Below are the code and all the weights of a small trained network. Each question names an input and a class and asks about switching units off, where a switched-off unit gives its printed mean instead of its output.

import numpy as np


def w(rows, s, z=0):
    codes = np.array(rows[::2]) - 128.0
    scale = np.full(codes.shape[1], s)
    scale[-1] = z or s
    return codes * scale


def norm(h):
    return h / np.sqrt((h * h).mean(-1, keepdims=True) + 1e-5)


def f(y):
    return np.maximum(y, 0)


def log_softmax(a):
    a = a - a.max(-1, keepdims=True)
    return a - np.log(np.exp(a).sum(-1, keepdims=True))


def net(x, mask):
    res = np.array(x, float).reshape(1, 7) / 4 @ E
    u = 0
    for l in range(2):
        y = f(norm(res) @ A[l][:, :-1].T + A[l][:, -1])
        res = res + np.where(mask[u : u + 15], y, B[l][:, -1]) @ B[l][:, :-1]
        u += 15
    return log_softmax(norm(res)[-1] @ U[:, :-1].T + U[:, -1])


A, B = {}, {}
E = w([
[127,128,126,126,128,129,129],'x0',
[218,68,154,140,133,157,115],'x1',
[153,119,77,69,153,89,106],'x2',
[120,139,202,97,254,150,163],'x3',
[149,140,153,89,85,82,226],'x4',
[109,144,175,50,85,167,91],'x5',
[128,125,130,128,127,126,128],'x6',
],0.0069)
A[0] = w([
[191,62,93,164,38,122,75,92],'0.n0',
[162,104,212,102,134,75,209,128],'0.n1',
[156,146,200,238,86,188,154,73],'0.n2',
[230,178,180,59,104,200,79,136],'0.n3',
[198,57,23,209,186,69,180,169],'0.n4',
[51,155,75,130,68,125,132,169],'0.n5',
[115,75,95,167,175,170,16,31],'0.n6',
[115,116,92,71,152,68,107,94],'0.n7',
[195,113,131,68,54,42,214,36],'0.n8',
[118,131,210,205,61,189,156,64],'0.n9',
[192,121,72,27,160,89,98,24],'0.n10',
[248,37,178,126,157,182,153,2],'0.n11',
[240,124,66,66,142,60,77,107],'0.n12',
[72,119,116,141,176,184,108,157],'0.n13',
[116,134,108,2,54,171,87,133],'0.n14',
],0.0085,0.0069)
B[0] = w([
[187,91,98,154,43,67,118,226],'0.n0',
[160,168,98,107,159,157,106,217],'0.n1',
[78,51,121,85,135,229,134,187],'0.n2',
[112,125,213,205,134,132,113,226],'0.n3',
[74,152,222,186,117,147,105,253],'0.n4',
[131,112,53,118,125,65,131,228],'0.n5',
[164,192,97,58,87,198,36,190],'0.n6',
[76,95,134,105,137,156,147,157],'0.n7',
[162,199,125,121,72,189,176,191],'0.n8',
[76,74,87,112,137,206,148,183],'0.n9',
[67,51,94,113,171,232,172,157],'0.n10',
[255,19,188,156,67,116,130,184],'0.n11',
[75,42,117,130,122,228,152,198],'0.n12',
[139,166,106,66,160,120,91,201],'0.n13',
[95,152,156,240,135,125,123,233],'0.n14',
],0.011,0.0065)
A[1] = w([
[46,195,95,126,165,90,149,95],'1.n0',
[198,184,126,72,112,144,210,60],'1.n1',
[57,112,196,207,107,170,139,126],'1.n2',
[46,72,119,128,146,179,168,131],'1.n3',
[173,140,81,96,173,132,56,71],'1.n4',
[157,151,217,92,227,99,141,2],'1.n5',
[211,102,130,80,118,127,69,161],'1.n6',
[194,124,146,77,209,172,111,134],'1.n7',
[168,173,136,90,117,135,231,104],'1.n8',
[116,16,104,131,74,136,110,111],'1.n9',
[107,74,147,38,229,160,148,33],'1.n10',
[28,82,87,83,137,142,166,127],'1.n11',
[68,182,88,61,176,2,135,64],'1.n12',
[89,117,192,213,92,80,89,132],'1.n13',
[138,158,158,163,116,173,220,76],'1.n14',
],0.012,0.0051)
B[1] = w([
[133,73,215,167,144,158,144,184],'1.n0',
[84,181,105,189,46,204,86,153],'1.n1',
[112,145,144,82,217,60,86,249],'1.n2',
[111,129,68,40,178,115,78,195],'1.n3',
[50,205,159,150,52,210,69,151],'1.n4',
[223,241,22,87,81,55,198,162],'1.n5',
[64,127,149,212,124,164,174,172],'1.n6',
[167,150,50,192,63,76,156,187],'1.n7',
[79,110,123,134,110,193,16,160],'1.n8',
[154,127,70,83,141,98,208,214],'1.n9',
[136,94,17,58,104,92,164,168],'1.n10',
[164,11,158,105,138,162,138,177],'1.n11',
[204,38,211,192,118,148,176,168],'1.n12',
[148,211,179,71,176,104,165,207],'1.n13',
[36,143,125,136,131,142,32,181],'1.n14',
],0.011)
U = w([
[67,21,26,35,180,198,107,19],'0',
[56,224,112,199,54,236,28,36],'1',
[208,179,41,144,63,41,210,255],'2',
[171,11,253,196,108,156,182,120],'3',
[77,228,202,123,216,63,82,10],'4',
],0.017,0.0057)

Each question gives the input, the list of numbers given to net, and the class t.
The units are the neurons (one row each of A and B). Each row of codes is followed by its name. A weight is (code - 128) times the scale printed after its matrix; where a second scale follows, it is the last column's (A, B and U).
mask holds one flag per neuron, layer by layer. A switched-off neuron (its flag False) gives its mean, the last column of its row in B, instead of its output. The means were averaged over made-up inputs and are rounded, as every weight is.
A unit's drop is (log p(t) with every unit on - log p(t) with that unit switched off) / (log p(t) with every unit on - log p(t) with every unit switched off).
The circuit of an input: a set's keep is (log p(t) with only the set's units on - log p(t) with every unit switched off) / (log p(t) with every unit on - log p(t) with every unit switched off). Starting from the 12 units with the biggest drops (on a tie, the unit counted first), units are removed one at a time, each time the one whose removal leaves the highest keep (on an exact tie, the one counted first), for as long as the keep stays at least 0.8.
circuit, biggest first: the units of the circuit, biggest drop first
most important unit: the unit with the biggest drop
top k neurons: the k neurons with the biggest drops, biggest first
k most important neurons of layer l: the k neurons of layer l with the biggest drops, biggest first
input [5,-4,4,7,-8,4,6], class 1: most important unit => 1.n4
input [8,-8,-6,6,1,-7,1], class 3: 2 most important neurons of layer 1 => 1.n12, 1.n0
input [-6,3,6,7,8,-2,-4], class 1: circuit, biggest first => 0.n8, 1.n1
input [8,8,3,-1,8,1,5], class 1: 2 most important neurons of layer 0 => 0.n8, 0.n1
input [-3,7,-5,4,3,8,-1], class 4: top 2 neurons => 0.n3, 1.n2
input [-4,-7,-1,7,1,2,-2], class 2: 2 most important neurons of layer 1 => 1.n5, 1.n10
input [-2,-8,-3,-2,4,6,7], class 3: top 2 neurons => 0.n5, 0.n4
input [2,4,-5,-5,-1,-2,2], class 0: 2 most important neurons of layer 0 => 0.n2, 0.n9
input [6,6,3,6,-5,0,7], class 2: top 2 neurons => 1.n7, 0.n0
input [-3,-4,-2,8,-1,-6,7], class 2: top 2 neurons => 1.n5, 0.n14
input [-7,-4,-7,1,-5,-7,-3], class 0: 2 most important neurons of layer 0 => 0.n2, 0.n14
input [6,8,5,3,-3,4,-4], class 3: top 2 neurons => 0.n11, 0.n3
input [-6,-6,3,-4,7,6,-5], class 1: top 2 neurons => 0.n8, 0.n4
input [6,0,2,4,4,-7,-5], class 4: most important unit => 0.n4
input [-5,8,7,-5,2,-4,-6], class 3: 2 most important neurons of layer 0 => 0.n0, 0.n11
input [3,5,6,7,-1,-5,-1], class 2: 2 most important neurons of layer 1 => 1.n7, 1.n5
input [2,-2,-6,-8,-6,-2,8], class 2: top 2 neurons => 0.n0, 1.n9
input [-1,-8,2,8,-7,-6,-4], class 2: top 3 neurons => 1.n5, 0.n5, 0.n14
input [-2,-5,-8,0,8,7,-3], class 0: 2 most important neurons of layer 0 => 0.n9, 0.n4
input [5,-7,-8,8,-5,8,-2], class 0: circuit, biggest first => 0.n4
